A =
array([[ 48.1,  28.4,  31.2, -54.4,  38.0],
       [ 80.5,  18.3,  18.8, -28.4,  72.4],
       [-75.7, -15.5,  -1.7,  42.8, -61.4],
       [ 68.6,  68.2,  47.7, -67.0,  56.4],
       [ 62.9, -46.3, -54.7,  19.1,  -3.5],
       [-16.2,  69.4,  56.0, -31.4,  42.4],
       [-67.8, -25.4, -36.7,  80.1, -61.7],
       [ 69.0,  22.8, -14.3, -12.8,  52.7],
       [ 64.0,  31.0,  45.5, -21.5,  29.8],
       [ 13.6, -20.7, -52.1,  -9.1,  30.1],
       [ 36.8,   5.5, -56.7,  -6.2,  33.2]])
Indices start at 0.
Find the entry just right of the largest entry.
A: 18.3
The bottom-left entry -> 36.8
The entry at row 1, column 0: 80.5
The entry at row 0, column 1: 28.4
The entry at row 2, column 0 is -75.7
Find the entry at row 0, column 2.
A: 31.2
The entry at row 2, column 2 is -1.7
The entry just right of 68.2: 47.7
The entry just left of 52.7 -> -12.8
The entry directly above the largest entry -> 48.1
The entry directly above 29.8 is 52.7
Find the top-right entry.
A: 38.0
Find the entry at row 2, column 1.
A: -15.5
The entry just right of 36.8 -> 5.5
Find the bottom-right entry.
A: 33.2
The entry just left of 22.8 -> 69.0
Find the entry directly above 30.1.
A: 29.8
The entry just left of -36.7: -25.4
The entry directly above -3.5 -> 56.4
The entry just left of 47.7 -> 68.2
The median of all entries -> 18.8
The entry directly below 42.8: -67.0
The entry just right of the centre entry: -31.4
The entry directly above -6.2 is -9.1
Find the entry directly above the centre entry.
A: -54.7
The entry just right of 64.0 is 31.0
The entry directly above -31.4 is 19.1
The entry just left of 72.4 -> -28.4
The entry directly above -52.1 is 45.5

((24, -17, 13, 16, -31, 13, 23, 18), (-3, 20, 4, 2, 28, 6, 0, 0), (-17, 27, 5, 2, 43, -7, -8, -1))
Find the entry just right of the smallest entry.
13
The largest entry -> 43

Questions about the table below.
1) What is the entry just left of 24.6?
2) What is the entry just right of -18.2?
3) What is the median of all entries?
4) What is the entry just left of -12.9?
[[-57.4, 6.9, -10.4, -14.3, -4.3], [-21.9, -55.1, 11.8, -13.9, 31.7], [-26.9, -58.6, 21.1, -14.4, 29.9], [-31.5, -60.2, 22.4, -13.8, 18.0], [-21.4, -62.9, 24.6, -12.0, 10.1], [-70.9, 28.1, -15.4, -12.8, 15.5], [-57.4, -29.3, -7.6, -14.4, 5.8], [-44.6, -29.8, 7.9, -14.5, 7.2], [-19.8, -53.8, 17.6, -12.9, 12.1], [-18.2, -71.6, 22.7, -12.6, 11.9], [-42.7, -43.0, 8.5, -14.4, 6.3]]
1) -62.9
2) -71.6
3) -13.8
4) 17.6
